Here is a tiny trained network, its code and every weight. The questions are about switching its units off for an input and a target symbol, where a switched-off unit gives its printed mean instead of its output.

import numpy as np


def w(rows, s, z=0):
    codes = np.array(rows[::2]) - 128.0
    scale = np.full(codes.shape[1], s)
    scale[-1] = z or s
    return codes * scale


def f(y):
    return y / 2 * (1 + np.tanh(0.7978845608 * (y + 0.044715 * y**3)))


def softmax(a):
    e = np.exp(a - a.max(-1, keepdims=True))
    return e / e.sum(-1, keepdims=True)


def log_softmax(a):
    a = a - a.max(-1, keepdims=True)
    return a - np.log(np.exp(a).sum(-1, keepdims=True))


def net(x, mask):
    ids = ['Ωεζηθλμψ'.index(c) for c in x.split()]
    T = len(ids)
    res = E[ids] + P[:T]
    r = res
    for j in range(2):
        rows = slice(4 * j, 4 * j + 4)
        q, k, v = (r @ M[0][rows].T for M in (Q, K, V))
        z = softmax(np.where(np.tri(T) > 0, q @ k.T / 4**0.5, -1e9)) @ v
        o = O[0][rows]
        res = res + np.where(mask[j], z, o[:, -1]) @ o[:, :-1]
    y = f(res @ A[0][:, :-1].T + A[0][:, -1])
    res = res + np.where(mask[2:18], y, B[0][:, -1]) @ B[0][:, :-1]
    return log_softmax(res[-1] @ U[:, :-1].T + U[:, -1])


Q, K, V, O, A, B = {}, {}, {}, {}, {}, {}
E = w([
[108,94,206],'Ω',
[122,168,123],'ε',
[129,151,177],'ζ',
[144,77,96],'η',
[144,158,152],'θ',
[128,3,176],'λ',
[39,124,130],'μ',
[115,95,64],'ψ',
],0.022)
P = w([
[179,89,255],'0',
[44,194,68],'1',
[203,4,166],'2',
[39,188,75],'3',
[220,8,162],'4',
[32,189,78],'5',
[225,7,166],'6',
[31,186,80],'7',
[228,20,165],'8',
[26,189,82],'9',
],0.0063)
Q[0] = w([
[159,52,139],'H0',
[191,83,92],'H0',
[43,177,159],'H0',
[254,82,87],'H0',
[85,148,122],'H1',
[124,75,158],'H1',
[83,87,126],'H1',
[159,139,156],'H1',
],0.013)
K[0] = w([
[139,202,124],'H0',
[119,235,209],'H0',
[119,10,3],'H0',
[93,206,232],'H0',
[145,154,134],'H1',
[106,54,129],'H1',
[67,155,113],'H1',
[76,146,126],'H1',
],0.011)
V[0] = w([
[113,134,150],'H0',
[124,44,126],'H0',
[108,86,169],'H0',
[91,23,96],'H0',
[69,254,166],'H1',
[33,100,128],'H1',
[62,97,12],'H1',
[59,192,118],'H1',
],0.007)
O[0] = w([
[132,124,129,146],'H0',
[161,136,135,230],'H0',
[103,106,134,222],'H0',
[115,175,129,245],'H0',
[85,192,151,68],'H1',
[60,75,149,254],'H1',
[3,120,102,124],'H1',
[127,181,164,109],'H1',
],0.0068,0.0031)
A[0] = w([
[110,75,98,203],'N0',
[126,216,29,89],'N1',
[123,237,116,183],'N2',
[163,62,142,50],'N3',
[93,174,187,204],'N4',
[81,105,134,177],'N5',
[118,90,106,254],'N6',
[50,122,9,103],'N7',
[176,149,121,191],'N8',
[61,140,77,91],'N9',
[195,206,149,93],'N10',
[218,139,122,90],'N11',
[76,144,80,135],'N12',
[174,61,180,125],'N13',
[164,111,200,64],'N14',
[109,179,55,138],'N15',
],0.014,0.0058)
B[0] = w([
[154,103,155,243],'N0',
[3,45,162,162],'N1',
[143,196,147,196],'N2',
[118,209,149,204],'N3',
[181,104,164,241],'N4',
[129,114,142,226],'N5',
[161,86,136,243],'N6',
[157,182,89,238],'N7',
[76,74,161,143],'N8',
[157,153,117,195],'N9',
[89,184,196,159],'N10',
[13,127,113,143],'N11',
[160,130,105,190],'N12',
[71,150,59,254],'N13',
[185,150,101,180],'N14',
[86,106,93,168],'N15',
],0.011,0.0085)
U = w([
[71,119,56,138],'Ω',
[194,243,78,59],'ε',
[247,96,119,200],'ζ',
[255,189,202,2],'η',
[104,151,185,120],'θ',
[186,45,214,199],'λ',
[21,136,135,135],'μ',
[29,28,151,86],'ψ',
],0.0095,0.0063)

Each question gives the input, a string of symbols that net reads in full, and the target symbol t.
The units are the heads (4 rows each of Q, K, V and O) and the neurons (one row each of A and B). Each row of codes is followed by its name. A weight is (code - 128) times the scale printed after its matrix; where a second scale follows, it is the last column's (O, A, B and U).
mask holds one flag per unit, heads first, then neurons. A switched-off unit (its flag False) gives its mean, the last column of its rows in O or B, instead of its output. The means were averaged over made-up inputs and are rounded, as every weight is.
A unit's drop is (log p(t) with every unit on - log p(t) with that unit switched off) / (log p(t) with every unit on - log p(t) with every unit switched off).
The circuit of an input: a set's keep is (log p(t) with only the set's units on - log p(t) with every unit switched off) / (log p(t) with every unit on - log p(t) with every unit switched off). Starting from the 12 units with the biggest drops (on a tie, the unit counted first), units are removed one at a time, each time the one whose removal leaves the highest keep (on an exact tie, the one counted first), for as long as the keep stays at least 0.8.
circuit, biggest first: the units of the circuit, biggest drop first
unit that matters most: the unit with the biggest drop
k most important neurons: the k neurons with the biggest drops, biggest first
which heads matter: for each layer, one digit per head in row order, 1 if its drop is at least 0.15 and else 0, layers parted by /
drop of u: that unit's drop, to one decimal
input λ θ ζ, target Ω: which heads matter : 01
input θ μ ψ λ, target ψ: unit that matters most : N13
input μ μ η ψ ε, target λ: which heads matter : 00
input ζ λ Ω ε λ, target Ω: which heads matter : 00
input θ ε ψ μ Ω Ω ψ Ω, target λ: 3 most important neurons : N4, N13, N7
input ζ ζ λ μ μ Ω μ ζ μ ε, target μ: which heads matter : 00
input ζ ε ε θ, target θ: circuit, biggest first : H1, N1, N10, N7
input θ θ θ λ λ η Ω η ψ η, target ζ: which heads matter : 00
input ζ ζ Ω ε, target μ: which heads matter : 01
input θ ζ ψ θ ζ Ω λ θ η, target Ω: which heads matter : 01
input λ ζ ζ μ η ψ Ω ε η μ, target ε: which heads matter : 00
input η ψ λ η θ, target Ω: 3 most important neurons : N13, N4, N11
input λ ζ Ω ε η, target ψ: circuit, biggest first : N11, N7, H1
input η μ ε, target λ: unit that matters most : N13
input ψ λ ζ ζ μ θ, target θ: which heads matter : 11
input ψ μ ζ μ θ ψ λ ζ, target η: which heads matter : 10
input η θ μ Ω ε ε η μ θ Ω, target λ: which heads matter : 00
input Ω ζ θ ε ζ, target μ: which heads matter : 01
input η Ω Ω ζ μ θ Ω ζ η, target ψ: which heads matter : 00
input θ ψ ζ η ζ Ω ψ ε μ μ, target ε: which heads matter : 00
input ζ λ θ, target Ω: 3 most important neurons : N13, N11, N4
input ψ η μ, target ζ: most important neuron : N7
input η ζ ψ Ω λ ε λ, target Ω: drop of N13 : 1.7
input ε ζ θ, target μ: drop of N9 : 0.0
input ψ μ λ θ η ψ μ, target ζ: drop of N8 : 0.1
input ψ μ Ω ζ, target η: drop of H0 : 0.1
